Below are the code and all the weights of a small trained network. Each question names an input and a class and asks about switching units off, where a switched-off unit gives its printed mean instead of its output.

import numpy as np


def w(rows, s, z=0):
    codes = np.array(rows[::2]) - 128.0
    scale = np.full(codes.shape[1], s)
    scale[-1] = z or s
    return codes * scale


def f(y):
    return np.maximum(y, 0)


def log_softmax(a):
    a = a - a.max(-1, keepdims=True)
    return a - np.log(np.exp(a).sum(-1, keepdims=True))


def net(x, mask):
    res = np.array(x, float).reshape(1, 6) / 4 @ E
    y = f(res @ A[0][:, :-1].T + A[0][:, -1])
    res = res + np.where(mask, y, B[0][:, -1]) @ B[0][:, :-1]
    return log_softmax(res[-1] @ U[:, :-1].T + U[:, -1])


A, B = {}, {}
E = w([
[103,150,178,69,77,56,208,103,108,151],'x0',
[152,74,148,168,252,124,181,166,159,206],'x1',
[66,126,58,133,121,134,133,140,64,194],'x2',
[111,96,185,148,56,146,129,160,110,144],'x3',
[75,64,163,126,229,95,87,118,96,119],'x4',
[131,144,177,187,160,187,153,84,102,109],'x5',
],0.014)
A[0] = w([
[128,176,178,113,104,58,156,79,116,76,87],'n0',
[70,98,84,49,127,46,96,124,26,236,113],'n1',
[203,193,104,3,81,93,223,157,120,120,64],'n2',
[228,143,23,150,156,222,188,125,197,182,254],'n3',
[120,110,218,125,113,66,175,50,123,141,117],'n4',
[171,129,113,112,66,58,34,123,227,45,130],'n5',
[166,201,130,79,128,195,212,82,129,105,191],'n6',
[157,82,254,205,114,163,103,188,103,142,126],'n7',
],0.0073,0.0023)
B[0] = w([
[94,181,188,28,111,110,155,96,96,109,203],'n0',
[2,41,55,177,139,20,39,109,175,193,249],'n1',
[105,119,142,144,60,60,173,150,164,40,228],'n2',
[158,183,73,239,168,180,186,110,216,152,223],'n3',
[102,85,158,1,166,107,194,163,71,127,203],'n4',
[197,211,150,6,110,192,22,206,175,194,233],'n5',
[58,175,132,155,73,120,158,37,155,111,198],'n6',
[142,45,162,95,114,222,122,132,101,194,205],'n7',
],0.0075,0.013)
U = w([
[20,77,57,134,149,36,74,118,113,153,202],'0',
[207,193,159,81,43,122,55,137,201,114,38],'1',
[138,26,196,166,169,166,164,171,75,168,197],'2',
[159,187,133,235,138,210,195,52,154,150,96],'3',
[87,192,63,145,75,231,41,57,22,38,164],'4',
[82,146,179,37,96,77,230,75,123,82,131],'5',
[108,156,47,159,41,48,202,159,172,90,4],'6',
[211,123,81,129,255,84,108,108,206,87,186],'7',
],0.0095,0.0031)

Each question gives the input, the list of numbers given to net, and the class t.
The units are the neurons (one row each of A and B). Each row of codes is followed by its name. A weight is (code - 128) times the scale printed after its matrix; where a second scale follows, it is the last column's (A, B and U).
mask holds one flag per neuron, in row order. A switched-off neuron (its flag False) gives its mean, the last column of its row in B, instead of its output. The means were averaged over made-up inputs and are rounded, as every weight is.
A unit's drop is (log p(t) with every unit on - log p(t) with that unit switched off) / (log p(t) with every unit on - log p(t) with every unit switched off).
The circuit of an input: a set's keep is (log p(t) with only the set's units on - log p(t) with every unit switched off) / (log p(t) with every unit on - log p(t) with every unit switched off). Starting from all 8 units, units are removed one at a time, each time the one whose removal leaves the highest keep (on an exact tie, the one counted first), for as long as the keep stays at least 0.8.
units of the circuit, in order: the units of the circuit, biggest drop first
top k neurons: the k neurons with the biggest drops, biggest first
drop when u is switched off: that unit's drop, to one decimal
input [3,0,2,8,-1,-7], class 0: units of the circuit, in order : n1
input [-4,0,4,-5,3,3], class 7: top 2 neurons : n1, n6
input [-6,0,3,-6,4,-1], class 7: units of the circuit, in order : n1, n3
input [-8,1,2,-2,-4,-5], class 3: top 2 neurons : n3, n1
input [3,-2,-2,7,4,5], class 2: top 3 neurons : n7, n2, n6
input [-6,0,-2,3,2,3], class 2: top 3 neurons : n7, n6, n3
input [-6,2,-3,8,-4,-1], class 3: top 3 neurons : n3, n4, n1
input [-6,-6,1,-7,5,-7], class 1: top 2 neurons : n5, n4
input [0,-5,6,-2,4,7], class 0: top 2 neurons : n5, n1
input [-6,0,-1,2,-1,3], class 3: drop when n3 is switched off : 0.2
input [8,-4,4,-7,5,3], class 0: drop when n1 is switched off : 4.5
input [-4,2,-5,2,-4,2], class 3: drop when n3 is switched off : 0.1
